Here is a tiny trained network, its code and every weight. The questions are about switching its units off for an input and a class, where a switched-off unit gives its printed mean instead of its output.

import numpy as np


def w(rows, s, z=0):
    codes = np.array(rows[::2]) - 128.0
    scale = np.full(codes.shape[1], s)
    scale[-1] = z or s
    return codes * scale


def norm(h):
    return h / np.sqrt((h * h).mean(-1, keepdims=True) + 1e-5)


def f(y):
    return np.maximum(y, 0)


def log_softmax(a):
    a = a - a.max(-1, keepdims=True)
    return a - np.log(np.exp(a).sum(-1, keepdims=True))


def net(x, mask):
    res = np.array(x, float).reshape(1, 7) / 4 @ E
    u = 0
    for l in range(2):
        y = f(norm(res) @ A[l][:, :-1].T + A[l][:, -1])
        res = res + np.where(mask[u : u + 7], y, B[l][:, -1]) @ B[l][:, :-1]
        u += 7
    return log_softmax(norm(res)[-1] @ U[:, :-1].T + U[:, -1])


A, B = {}, {}
E = w([
[20,84,155,154,134,58,76,1,118],'x0',
[83,140,69,130,166,101,119,174,65],'x1',
[122,130,128,127,130,127,128,128,129],'x2',
[179,96,125,151,228,154,204,54,89],'x3',
[151,109,46,223,99,63,168,119,179],'x4',
[68,186,206,164,108,85,249,153,87],'x5',
[126,128,128,127,126,124,132,126,126],'x6',
],0.00097)
A[0] = w([
[64,146,51,163,227,72,103,217,24,58],'L0N1',
[126,83,133,97,106,77,109,61,118,231],'L0N2',
[181,109,233,139,101,122,173,98,185,113],'L0N3',
[134,91,141,200,194,139,151,71,82,57],'L0N4',
[136,91,20,190,115,74,161,106,176,8],'L0N5',
[26,147,94,115,2,91,66,192,174,74],'L0N6',
[168,155,142,92,97,133,228,211,117,139],'L0N7',
],0.0023,0.0015)
B[0] = w([
[138,116,127,45,7,144,186,51,186,205],'L0N1',
[127,145,85,146,126,162,108,176,106,243],'L0N2',
[96,159,54,69,62,140,136,113,135,201],'L0N3',
[205,155,168,112,121,50,105,146,128,188],'L0N4',
[95,67,184,110,160,157,140,177,176,192],'L0N5',
[255,144,197,119,134,47,119,111,113,251],'L0N6',
[124,151,72,169,153,155,78,138,115,232],'L0N7',
],0.0031,0.0018)
A[1] = w([
[30,94,190,184,119,47,60,2,97,99],'L1N1',
[64,219,215,203,83,121,210,145,111,168],'L1N2',
[210,97,126,142,226,131,218,45,92,119],'L1N3',
[135,97,90,217,95,44,151,180,181,175],'L1N4',
[180,105,115,103,82,177,61,120,198,222],'L1N5',
[89,146,215,28,149,184,79,164,46,98],'L1N6',
[129,142,111,106,49,162,139,47,192,3],'L1N7',
],0.0029,0.00073)
B[1] = w([
[212,206,76,152,144,225,187,253,135,220],'L1N1',
[144,30,35,114,181,127,5,45,84,220],'L1N2',
[116,171,199,118,36,46,40,180,151,195],'L1N3',
[55,115,227,90,175,192,156,98,157,215],'L1N4',
[76,137,94,164,162,100,157,89,38,254],'L1N5',
[88,71,164,188,138,103,201,105,231,218],'L1N6',
[101,152,125,63,66,101,191,144,72,171],'L1N7',
],0.0032,0.0029)
U = w([
[197,236,67,196,170,229,164,241,112,186],'0',
[213,182,242,111,73,3,32,150,148,172],'1',
[30,46,214,147,190,162,194,100,239,130],'2',
[130,64,34,139,180,125,24,41,50,131],'3',
[87,180,85,30,13,107,223,75,79,3],'4',
],0.0063,0.0011)

Each question gives the input, the list of numbers given to net, and the class t.
The units are the neurons (one row each of A and B). Each row of codes is followed by its name. A weight is (code - 128) times the scale printed after its matrix; where a second scale follows, it is the last column's (A, B and U).
mask holds one flag per neuron, layer by layer. A switched-off neuron (its flag False) gives its mean, the last column of its row in B, instead of its output. The means were averaged over made-up inputs and are rounded, as every weight is.
A unit's drop is (log p(t) with every unit on - log p(t) with that unit switched off) / (log p(t) with every unit on - log p(t) with every unit switched off).
The circuit of an input: a set's keep is (log p(t) with only the set's units on - log p(t) with every unit switched off) / (log p(t) with every unit on - log p(t) with every unit switched off). Starting from the 12 units with the biggest drops (on a tie, the unit counted first), units are removed one at a time, each time the one whose removal leaves the highest keep (on an exact tie, the one counted first), for as long as the keep stays at least 0.8.
circuit, biggest first: the units of the circuit, biggest drop first
unit that matters most: the unit with the biggest drop
top k neurons: the k neurons with the biggest drops, biggest first
k most important neurons of layer l: the k neurons of layer l with the biggest drops, biggest first
input [7,-8,7,7,-2,8,-1], class 3: top 3 neurons	[L1N2; L0N6; L0N1]
input [-4,-6,-3,4,7,7,2], class 2: unit that matters most	L1N4
input [-2,-4,2,-7,-8,-3,-8], class 2: top 2 neurons	[L1N6; L1N3]
input [2,-7,-6,-6,5,-3,4], class 4: 2 most important neurons of layer 0	[L0N3; L0N4]
input [-3,-8,8,2,-4,8,-1], class 3: top 3 neurons	[L1N2; L0N1; L0N7]
input [6,-1,0,7,4,-4,5], class 1: top 2 neurons	[L1N3; L0N4]
input [-6,-6,1,3,8,-8,4], class 2: circuit, biggest first	[L1N1; L0N5; L1N4]
input [-6,0,6,7,1,6,-4], class 1: 2 most important neurons of layer 0	[L0N2; L0N4]
input [5,0,-2,8,8,3,-7], class 1: top 2 neurons	[L1N3; L0N4]
input [3,5,-6,5,3,-5,-5], class 1: circuit, biggest first	[L1N3; L1N2]
input [5,8,-3,5,-4,-4,8], class 4: circuit, biggest first	[L0N1; L1N2]
input [6,5,-3,-6,-4,2,-1], class 0: 2 most important neurons of layer 0	[L0N4; L0N3]
input [-6,8,-3,-3,-3,1,7], class 4: top 3 neurons	[L0N1; L1N1; L0N2]
input [-3,-4,7,3,0,0,-3], class 4: unit that matters most	L0N3
input [1,-2,-2,-4,-5,4,3], class 2: 2 most important neurons of layer 1	[L1N6; L1N3]
input [-6,-8,-3,-3,3,8,1], class 3: circuit, biggest first	[L1N2; L1N1]
input [-5,2,1,-8,3,-3,0], class 1: 2 most important neurons of layer 0	[L0N6; L0N2]
input [1,4,-7,-6,-8,-2,-5], class 2: 2 most important neurons of layer 1	[L1N6; L1N3]
input [-3,6,3,8,-8,8,-1], class 1: top 2 neurons	[L1N3; L1N4]
input [1,6,-8,-3,6,6,-7], class 2: 2 most important neurons of layer 0	[L0N5; L0N3]
input [-2,-8,8,-4,0,3,2], class 4: unit that matters most	L0N3
input [-3,-3,-4,5,-7,-6,7], class 2: top 2 neurons	[L1N6; L0N6]
input [-4,8,0,6,-5,-5,1], class 4: circuit, biggest first	[L0N1; L1N2; L1N1]
input [5,-8,2,-5,4,2,4], class 4: top 2 neurons	[L0N3; L1N7]
input [5,0,-5,4,-1,8,7], class 3: top 2 neurons	[L1N2; L0N6]
input [6,6,-1,7,-6,5,4], class 1: 4 most important neurons of layer 1	[L1N3; L1N5; L1N4; L1N2]
input [8,-5,5,-6,-3,2,7], class 0: top neuron	[L1N1]
input [7,-6,2,-4,6,8,-3], class 3: top 3 neurons	[L1N2; L0N1; L1N6]
input [8,-3,0,6,1,-1,-1], class 0: top 2 neurons	[L1N1; L0N6]
